Below are the code and all the weights of a small trained network. Each question names an input and a class and asks about switching units off, where a switched-off unit gives its printed mean instead of its output.

import numpy as np


def w(rows, s, z=0):
    codes = np.array(rows[::2]) - 128.0
    scale = np.full(codes.shape[1], s)
    scale[-1] = z or s
    return codes * scale


def f(y):
    return y / 2 * (1 + np.tanh(0.7978845608 * (y + 0.044715 * y**3)))


def log_softmax(a):
    a = a - a.max(-1, keepdims=True)
    return a - np.log(np.exp(a).sum(-1, keepdims=True))


def net(x, mask):
    res = np.array(x, float).reshape(1, 4) / 4 @ E
    y = f(res @ A[0][:, :-1].T + A[0][:, -1])
    res = res + np.where(mask, y, B[0][:, -1]) @ B[0][:, :-1]
    return log_softmax(res[-1] @ U[:, :-1].T + U[:, -1])


A, B = {}, {}
E = w([
[158,63,91,32],'x0',
[11,177,27,101],'x1',
[79,138,196,224],'x2',
[202,168,2,173],'x3',
],0.006)
A[0] = w([
[49,200,152,218,151],'N1',
[108,109,64,47,207],'N2',
[197,81,219,153,241],'N3',
[200,137,52,172,233],'N4',
[155,93,249,230,254],'N5',
[108,109,48,2,201],'N6',
[133,21,199,98,203],'N7',
],0.0085,0.0035)
B[0] = w([
[59,46,89,216,197],'N1',
[134,216,160,76,185],'N2',
[147,120,178,121,229],'N3',
[187,161,92,150,209],'N4',
[105,110,181,134,255],'N5',
[128,244,187,70,207],'N6',
[83,156,174,85,200],'N7',
],0.011,0.008)
U = w([
[157,85,99,113,76],'0',
[111,174,228,23,171],'1',
[223,162,2,139,171],'2',
[175,76,172,171,123],'3',
[41,67,95,219,156],'4',
[92,90,109,70,1],'5',
],0.0081,0.0053)

Each question gives the input, the list of numbers given to net, and the class t.
The units are the neurons (one row each of A and B). Each row of codes is followed by its name. A weight is (code - 128) times the scale printed after its matrix; where a second scale follows, it is the last column's (A, B and U).
mask holds one flag per neuron, in row order. A switched-off neuron (its flag False) gives its mean, the last column of its row in B, instead of its output. The means were averaged over made-up inputs and are rounded, as every weight is.
A unit's drop is (log p(t) with every unit on - log p(t) with that unit switched off) / (log p(t) with every unit on - log p(t) with every unit switched off).
The circuit of an input: a set's keep is (log p(t) with only the set's units on - log p(t) with every unit switched off) / (log p(t) with every unit on - log p(t) with every unit switched off). Starting from all 7 units, units are removed one at a time, each time the one whose removal leaves the highest keep (on an exact tie, the one counted first), for as long as the keep stays at least 0.8.
circuit, biggest first: the units of the circuit, biggest drop first
k most important neurons: the k neurons with the biggest drops, biggest first
drop when u is switched off: that unit's drop, to one decimal
input [-8,-3,5,-6], class 4: circuit, biggest first => (N1)
input [-2,4,0,5], class 2: circuit, biggest first => (N5, N4)
input [-2,5,-1,3], class 2: 2 most important neurons => (N5, N7)
input [-4,-3,4,-1], class 4: circuit, biggest first => (N1, N6)
input [-4,0,-1,1], class 4: circuit, biggest first => (N6, N2)
input [4,6,4,5], class 2: circuit, biggest first => (N5, N7)
input [6,3,4,4], class 2: 3 most important neurons => (N5, N7, N3)
input [-3,0,-1,-4], class 3: 2 most important neurons => (N6, N2)
input [3,6,4,4], class 2: 3 most important neurons => (N5, N7, N3)
input [3,1,5,6], class 2: drop when N4 is switched off => 0.1
input [-8,-1,8,-5], class 4: drop when N1 is switched off => 0.5
input [-6,-3,3,-2], class 4: drop when N1 is switched off => 0.4
